Below are the code and all the weights of a small trained network. Each question names an input and a class and asks about switching units off, where a switched-off unit gives its printed mean instead of its output.

import numpy as np


def w(rows, s, z=0):
    codes = np.array(rows[::2]) - 128.0
    scale = np.full(codes.shape[1], s)
    scale[-1] = z or s
    return codes * scale


def norm(h):
    return h / np.sqrt((h * h).mean(-1, keepdims=True) + 1e-5)


def f(y):
    return np.maximum(y, 0)


def log_softmax(a):
    a = a - a.max(-1, keepdims=True)
    return a - np.log(np.exp(a).sum(-1, keepdims=True))


def net(x, mask):
    res = np.array(x, float).reshape(1, 6) / 4 @ E
    u = 0
    for l in range(4):
        y = f(norm(res) @ A[l][:, :-1].T + A[l][:, -1])
        res = res + np.where(mask[u : u + 10], y, B[l][:, -1]) @ B[l][:, :-1]
        u += 10
    return log_softmax(norm(res)[-1] @ U[:, :-1].T + U[:, -1])


A, B = {}, {}
E = w([
[170,106,166,196,128,125,116,160,132,255],'x0',
[127,129,128,131,127,128,128,127,126,127],'x1',
[93,176,231,119,131,121,136,25,132,141],'x2',
[222,120,202,53,103,128,117,180,126,97],'x3',
[221,126,47,77,72,126,101,27,125,170],'x4',
[128,132,130,129,127,127,129,128,131,128],'x5',
],0.0036)
A[0] = w([
[175,132,238,84,115,121,136,163,125,103,34],'0.n0',
[142,140,193,175,147,132,127,152,125,236,33],'0.n1',
[22,134,112,186,136,119,140,87,121,157,31],'0.n2',
[128,137,164,156,116,124,129,150,146,190,57],'0.n3',
[187,137,124,116,110,122,138,35,119,156,99],'0.n4',
[78,152,134,95,138,131,133,94,134,8,32],'0.n5',
[60,138,225,175,144,124,143,187,125,94,11],'0.n6',
[117,124,86,156,127,135,120,218,129,110,81],'0.n7',
[99,135,163,128,130,148,128,90,141,155,7],'0.n8',
[87,143,239,137,129,123,126,63,127,118,34],'0.n9',
],0.012,0.002)
B[0] = w([
[173,143,104,237,196,190,77,90,138,79,239],'0.n0',
[101,64,192,158,24,77,137,136,87,83,241],'0.n1',
[188,137,130,204,186,194,61,104,140,62,237],'0.n2',
[107,94,168,146,71,134,145,151,81,111,190],'0.n3',
[51,116,122,76,179,143,102,112,149,174,249],'0.n4',
[105,40,215,188,7,90,137,154,71,126,255],'0.n5',
[33,130,100,32,146,156,55,64,174,206,248],'0.n6',
[183,155,114,85,204,79,226,139,115,146,208],'0.n7',
[181,145,99,112,152,107,181,154,125,146,171],'0.n8',
[210,159,67,70,184,70,244,196,117,143,231],'0.n9',
],0.011,0.0086)
A[1] = w([
[26,213,99,23,98,172,50,103,206,194,20],'1.n0',
[166,254,102,210,140,201,68,123,183,31,10],'1.n1',
[219,247,77,80,146,77,254,181,143,132,47],'1.n2',
[120,251,127,137,62,117,112,116,182,166,79],'1.n3',
[122,199,109,166,61,158,164,133,134,162,89],'1.n4',
[131,221,115,143,62,114,139,125,127,114,51],'1.n5',
[101,165,58,138,90,147,165,128,112,115,82],'1.n6',
[137,190,164,113,92,157,151,137,129,141,73],'1.n7',
[186,172,108,230,126,189,44,102,153,73,31],'1.n8',
[141,202,85,101,110,80,182,188,156,141,84],'1.n9',
],0.0083,0.0012)
B[1] = w([
[48,28,171,15,155,168,71,122,151,230,243],'1.n0',
[207,115,121,255,159,216,56,71,139,43,207],'1.n1',
[197,173,137,57,191,18,239,133,67,167,254],'1.n2',
[108,112,170,148,186,143,130,156,185,211,128],'1.n3',
[58,79,76,190,170,80,90,52,69,165,128],'1.n4',
[194,68,186,90,121,148,96,112,99,164,128],'1.n5',
[131,163,206,141,133,125,126,129,178,138,131],'1.n6',
[153,111,136,134,137,83,101,121,131,150,128],'1.n7',
[147,200,17,183,180,218,91,120,152,85,246],'1.n8',
[115,145,69,207,211,102,167,184,86,84,171],'1.n9',
],0.0075,0.0055)
A[2] = w([
[113,239,108,156,111,155,122,122,196,113,5],'2.n0',
[83,161,147,195,40,144,100,122,123,129,111],'2.n1',
[125,170,111,125,88,132,120,143,135,124,101],'2.n2',
[139,188,122,136,74,148,122,130,165,157,65],'2.n3',
[109,118,180,155,3,105,134,146,111,105,51],'2.n4',
[126,178,122,133,85,126,131,150,156,127,67],'2.n5',
[131,206,110,112,50,124,127,134,181,131,60],'2.n6',
[141,219,137,113,51,162,117,151,140,142,81],'2.n7',
[105,190,105,68,76,162,114,129,161,128,60],'2.n8',
[115,212,142,106,74,163,140,173,165,129,69],'2.n9',
],0.012,0.0012)
B[2] = w([
[141,160,87,116,99,115,101,170,182,19,156],'2.n0',
[169,103,142,75,184,84,183,184,128,145,210],'2.n1',
[108,122,146,144,127,119,117,118,134,92,128],'2.n2',
[101,154,107,172,174,80,147,105,168,175,128],'2.n3',
[91,103,160,177,2,103,140,131,106,100,253],'2.n4',
[145,118,159,130,135,92,117,86,107,136,128],'2.n5',
[111,95,158,105,144,72,133,117,132,125,128],'2.n6',
[116,100,181,122,186,106,176,127,54,76,128],'2.n7',
[146,111,148,137,165,139,138,123,140,153,138],'2.n8',
[110,177,107,156,148,110,113,71,127,110,128],'2.n9',
],0.012,0.0077)
A[3] = w([
[130,194,117,121,95,130,118,156,171,163,79],'3.n0',
[103,197,118,149,100,163,150,158,163,104,101],'3.n1',
[122,155,93,173,94,164,179,135,169,115,88],'3.n2',
[36,161,127,63,170,146,86,106,171,186,56],'3.n3',
[130,130,153,162,158,107,140,134,114,117,128],'3.n4',
[109,217,106,118,90,145,115,164,129,132,81],'3.n5',
[139,165,145,180,58,120,150,144,125,114,70],'3.n6',
[152,246,92,145,120,170,118,98,203,104,71],'3.n7',
[148,237,152,105,144,100,200,145,134,126,10],'3.n8',
[116,192,141,114,118,139,120,181,145,107,2],'3.n9',
],0.011,0.0013)
B[3] = w([
[116,107,163,139,193,123,136,63,60,179,128],'3.n0',
[134,101,123,122,156,117,95,61,129,133,143],'3.n1',
[135,139,191,98,169,165,145,68,105,139,153],'3.n2',
[60,187,111,25,68,191,74,130,204,184,254],'3.n3',
[125,255,62,108,35,134,115,144,183,114,192],'3.n4',
[126,143,117,142,118,109,133,75,162,173,128],'3.n5',
[45,127,164,139,95,84,110,62,138,146,212],'3.n6',
[143,136,185,221,47,135,104,142,117,95,191],'3.n7',
[187,153,85,98,118,104,166,177,161,173,202],'3.n8',
[120,120,147,150,159,128,130,111,108,146,128],'3.n9',
],0.0087,0.0068)
U = w([
[72,56,202,177,1,72,156,140,85,102,192],'0',
[41,124,125,17,150,193,64,104,189,211,255],'1',
[209,193,78,90,194,54,235,170,110,156,28],'2',
[175,163,102,235,178,216,57,97,150,50,25],'3',
],0.0073,0.00024)

Each question gives the input, the list of numbers given to net, and the class t.
The units are the neurons (one row each of A and B). Each row of codes is followed by its name. A weight is (code - 128) times the scale printed after its matrix; where a second scale follows, it is the last column's (A, B and U).
mask holds one flag per neuron, layer by layer. A switched-off neuron (its flag False) gives its mean, the last column of its row in B, instead of its output. The means were averaged over made-up inputs and are rounded, as every weight is.
A unit's drop is (log p(t) with every unit on - log p(t) with that unit switched off) / (log p(t) with every unit on - log p(t) with every unit switched off).
The circuit of an input: a set's keep is (log p(t) with only the set's units on - log p(t) with every unit switched off) / (log p(t) with every unit on - log p(t) with every unit switched off). Starting from the 12 units with the biggest drops (on a tie, the unit counted first), units are removed one at a time, each time the one whose removal leaves the highest keep (on an exact tie, the one counted first), for as long as the keep stays at least 0.8.
units of the circuit, in order: the units of the circuit, biggest drop first
most important unit: the unit with the biggest drop
top k neurons: the k neurons with the biggest drops, biggest first
k most important neurons of layer l: the k neurons of layer l with the biggest drops, biggest first
drop of u: that unit's drop, to one decimal
input [-3,-5,8,6,-1,4], class 2: units of the circuit, in order => 0.n9
input [0,-4,-7,6,6,8], class 2: top 2 neurons => 0.n5, 0.n6
input [5,-3,8,8,2,7], class 2: top 2 neurons => 0.n9, 0.n2
input [2,3,-3,-8,-8,5], class 1: 3 most important neurons of layer 0 => 0.n6, 0.n0, 0.n7
input [2,2,0,5,4,-1], class 3: top 2 neurons => 0.n0, 0.n6
input [-1,3,-3,5,5,6], class 1: top 4 neurons => 0.n4, 0.n2, 1.n0, 0.n9
input [-6,-7,-5,3,7,-8], class 1: top 4 neurons => 0.n1, 0.n9, 0.n0, 0.n4
input [-4,-6,-8,6,0,-7], class 2: top 2 neurons => 0.n7, 0.n2
input [2,-2,4,-8,7,3], class 3: 2 most important neurons of layer 0 => 0.n2, 0.n6
input [2,4,2,-8,-6,-7], class 3: top 2 neurons => 0.n2, 0.n4
input [-3,-2,6,4,-5,-5], class 2: top 2 neurons => 0.n9, 0.n4
input [3,-8,-7,8,-8,8], class 1: top 4 neurons => 0.n6, 0.n2, 0.n9, 0.n7
input [5,3,-6,-2,5,-7], class 2: units of the circuit, in order => 0.n5, 0.n6
input [-3,3,0,-6,7,-8], class 1: most important unit => 0.n4
input [-3,-2,7,2,-8,5], class 1: 2 most important neurons of layer 0 => 0.n6, 0.n7
input [6,8,7,4,-2,-7], class 2: top 2 neurons => 0.n9, 0.n5
input [5,4,-1,6,5,2], class 3: top 4 neurons => 0.n0, 0.n5, 0.n6, 1.n0
input [0,-6,6,1,5,7], class 2: top 2 neurons => 0.n9, 0.n6
input [1,-1,2,8,-7,-8], class 3: top 3 neurons => 0.n0, 0.n4, 1.n1
input [-1,-1,-4,5,-8,-3], class 1: most important unit => 0.n6
input [-5,-8,-6,3,4,-8], class 2: top 2 neurons => 0.n1, 0.n6
input [1,4,-3,-1,3,-6], class 1: 4 most important neurons of layer 0 => 0.n9, 0.n5, 0.n4, 0.n8
input [2,-1,-1,-6,-5,-3], class 3: 2 most important neurons of layer 1 => 1.n1, 1.n8
input [5,-4,-4,-3,7,-3], class 1: 2 most important neurons of layer 0 => 0.n5, 0.n4
input [-5,7,-7,-8,5,3], class 3: 2 most important neurons of layer 0 => 0.n9, 0.n6
input [-3,-6,5,8,3,-4], class 3: drop of 0.n0 => 1.4
input [3,8,-1,-3,6,2], class 1: drop of 3.n6 => 0.0
